Below is a small trained network, with its code and all its weights. Each question gives an input and a class and asks what happens when units are switched off, that is, made to give their printed mean instead of their output.

import numpy as np


def w(rows, s, z=0):
    codes = np.array(rows[::2]) - 128.0
    scale = np.full(codes.shape[1], s)
    scale[-1] = z or s
    return codes * scale


def norm(h):
    return h / np.sqrt((h * h).mean(-1, keepdims=True) + 1e-5)


def f(y):
    return y / 2 * (1 + np.tanh(0.7978845608 * (y + 0.044715 * y**3)))


def log_softmax(a):
    a = a - a.max(-1, keepdims=True)
    return a - np.log(np.exp(a).sum(-1, keepdims=True))


def net(x, mask):
    res = np.array(x, float).reshape(1, 8) / 4 @ E
    u = 0
    for l in range(3):
        y = f(norm(res) @ A[l][:, :-1].T + A[l][:, -1])
        res = res + np.where(mask[u : u + 5], y, B[l][:, -1]) @ B[l][:, :-1]
        u += 5
    return log_softmax(norm(res)[-1] @ U[:, :-1].T + U[:, -1])


A, B = {}, {}
E = w([
[128,128,130,127,128,129,127,129,128,128],'x0',
[127,128,128,131,125,126,129,126,127,128],'x1',
[127,127,129,130,130,128,128,128,128,128],'x2',
[4,169,91,132,164,171,140,143,140,44],'x3',
[134,171,103,129,135,104,117,97,233,138],'x4',
[127,130,128,131,125,126,129,127,127,127],'x5',
[129,129,130,131,125,128,132,130,129,128],'x6',
[69,135,58,138,203,71,200,210,116,142],'x7',
],0.02)
A[0] = w([
[137,147,113,127,134,82,128,115,253,144,141],'L0N1',
[37,152,115,132,125,200,128,105,137,59,196],'L0N2',
[149,113,178,128,111,239,82,61,118,91,254],'L0N3',
[157,149,166,126,104,190,98,55,211,108,122],'L0N4',
[77,160,120,134,132,158,122,81,237,82,6],'L0N5',
],0.034,0.0029)
B[0] = w([
[177,96,88,146,199,184,157,117,194,228,213],'L0N1',
[168,117,237,125,213,188,105,175,151,85,242],'L0N2',
[158,99,192,146,202,192,170,78,131,209,253],'L0N3',
[134,116,126,101,38,2,28,109,86,108,235],'L0N4',
[154,173,131,150,7,78,83,172,154,32,221],'L0N5',
],0.025,0.034)
A[1] = w([
[104,184,107,138,139,210,131,229,198,4,21],'L1N1',
[103,144,48,143,8,116,148,75,133,122,5],'L1N2',
[52,106,225,82,211,126,141,107,12,100,182],'L1N3',
[175,137,193,154,44,125,128,24,129,150,201],'L1N4',
[150,63,130,135,155,98,185,214,32,171,93],'L1N5',
],0.029,0.0028)
B[1] = w([
[74,122,30,93,88,88,145,4,64,221,223],'L1N1',
[102,155,105,126,168,175,199,102,155,174,132],'L1N2',
[120,131,174,159,138,173,188,202,125,80,226],'L1N3',
[67,166,58,103,142,170,169,141,124,81,251],'L1N4',
[165,127,157,125,72,53,80,171,104,99,222],'L1N5',
],0.024,0.028)
A[2] = w([
[79,123,33,130,104,81,109,51,145,171,4],'L2N1',
[31,95,87,151,146,146,253,160,37,137,24],'L2N2',
[56,150,171,103,158,164,144,118,42,69,129],'L2N3',
[112,168,95,181,146,154,151,175,226,114,58],'L2N4',
[118,116,136,110,180,177,162,61,117,178,57],'L2N5',
],0.029,0.0037)
B[2] = w([
[5,220,140,114,181,149,101,94,95,129,234],'L2N1',
[167,51,77,118,20,82,193,93,75,133,219],'L2N2',
[98,93,73,139,144,147,199,140,124,169,250],'L2N3',
[146,52,183,118,185,78,137,143,49,172,154],'L2N4',
[161,146,65,138,76,77,101,196,175,66,232],'L2N5',
],0.023,0.022)
U = w([
[109,79,89,112,83,127,219,115,74,133,188],'0',
[167,143,184,126,55,71,73,172,143,54,251],'1',
[63,182,60,90,115,99,93,52,131,173,84],'2',
[185,108,108,146,214,119,139,162,190,212,30],'3',
[141,100,249,124,211,223,156,136,134,81,46],'4',
],0.016,0.003)

Each question gives the input, the list of numbers given to net, and the class t.
The units are the neurons (one row each of A and B). Each row of codes is followed by its name. A weight is (code - 128) times the scale printed after its matrix; where a second scale follows, it is the last column's (A, B and U).
mask holds one flag per neuron, layer by layer. A switched-off neuron (its flag False) gives its mean, the last column of its row in B, instead of its output. The means were averaged over made-up inputs and are rounded, as every weight is.
A unit's drop is (log p(t) with every unit on - log p(t) with that unit switched off) / (log p(t) with every unit on - log p(t) with every unit switched off).
The circuit of an input: a set's keep is (log p(t) with only the set's units on - log p(t) with every unit switched off) / (log p(t) with every unit on - log p(t) with every unit switched off). Starting from the 12 units with the biggest drops (on a tie, the unit counted first), units are removed one at a time, each time the one whose removal leaves the highest keep (on an exact tie, the one counted first), for as long as the keep stays at least 0.8.
units of the circuit, in order: the units of the circuit, biggest drop first
unit that matters most: the unit with the biggest drop
top k neurons: the k neurons with the biggest drops, biggest first
top k neurons in layer l: the k neurons of layer l with the biggest drops, biggest first
input [2,5,-3,7,-1,-3,2,-2], class 4: units of the circuit, in order	L0N2
input [-5,-3,-4,-3,-6,2,1,4], class 1: top 3 neurons	L0N5, L0N2, L0N3
input [-7,7,-5,-7,-2,-3,-8,-4], class 0: top 3 neurons	L0N1, L0N2, L1N4
input [-4,8,5,-6,4,2,2,1], class 3: top 3 neurons	L0N1, L1N1, L0N4
input [-3,1,-1,-4,2,-5,7,4], class 3: top 2 neurons	L0N4, L1N1
input [-8,-4,-5,0,-1,0,8,4], class 1: top 3 neurons in layer 0	L0N5, L0N4, L0N2
input [6,7,-7,2,6,0,1,4], class 2: top 3 neurons	L1N1, L0N3, L0N5
input [2,4,3,-8,6,2,2,-8], class 2: top 2 neurons	L0N2, L0N4
input [3,3,6,-6,-7,2,8,-8], class 0: top 3 neurons	L0N2, L1N4, L0N1
input [-7,5,-1,-6,-5,-6,0,8], class 1: top 3 neurons	L0N5, L1N5, L0N2
input [5,4,-1,-2,4,6,2,-2], class 2: top 2 neurons	L0N4, L0N2
input [8,-4,4,0,2,7,1,1], class 3: top 2 neurons	L0N1, L2N4
input [-1,8,-2,-1,-5,-3,-6,2], class 1: top 3 neurons	L0N5, L0N2, L0N4
input [0,-7,1,7,2,5,-8,-1], class 1: units of the circuit, in order	L0N5
input [2,2,6,0,0,-5,3,-5], class 0: top 3 neurons	L0N1, L0N3, L0N2
input [1,8,4,-2,-8,6,1,-7], class 0: top 4 neurons	L0N2, L1N4, L0N1, L2N2
input [-3,-6,4,-8,-8,2,8,8], class 1: top 4 neurons	L1N5, L0N3, L0N2, L0N5
input [-2,7,-4,0,-4,7,1,3], class 1: top 3 neurons in layer 0	L0N5, L0N2, L0N4
input [6,4,7,2,0,-7,-5,-1], class 4: top 2 neurons in layer 0	L0N2, L0N3
input [-1,0,-4,4,-1,4,-6,-5], class 4: unit that matters most	L0N3
input [-6,-3,-4,-7,7,8,6,0], class 2: top 3 neurons in layer 0	L0N2, L0N3, L0N4
input [1,-6,-7,-1,1,-8,4,8], class 3: top 2 neurons in layer 2	L2N5, L2N2
input [6,-8,0,4,5,7,0,1], class 2: top 3 neurons in layer 1	L1N1, L1N3, L1N5
input [5,-5,-5,0,6,7,6,-4], class 2: top 3 neurons in layer 0	L0N4, L0N2, L0N1
input [3,3,7,-1,4,3,3,-7], class 2: top 2 neurons in layer 0	L0N4, L0N2
input [0,-3,7,-3,0,-2,1,-4], class 0: top 3 neurons in layer 0	L0N1, L0N3, L0N2
input [5,-3,-3,-5,8,1,-6,3], class 3: units of the circuit, in order	L0N1
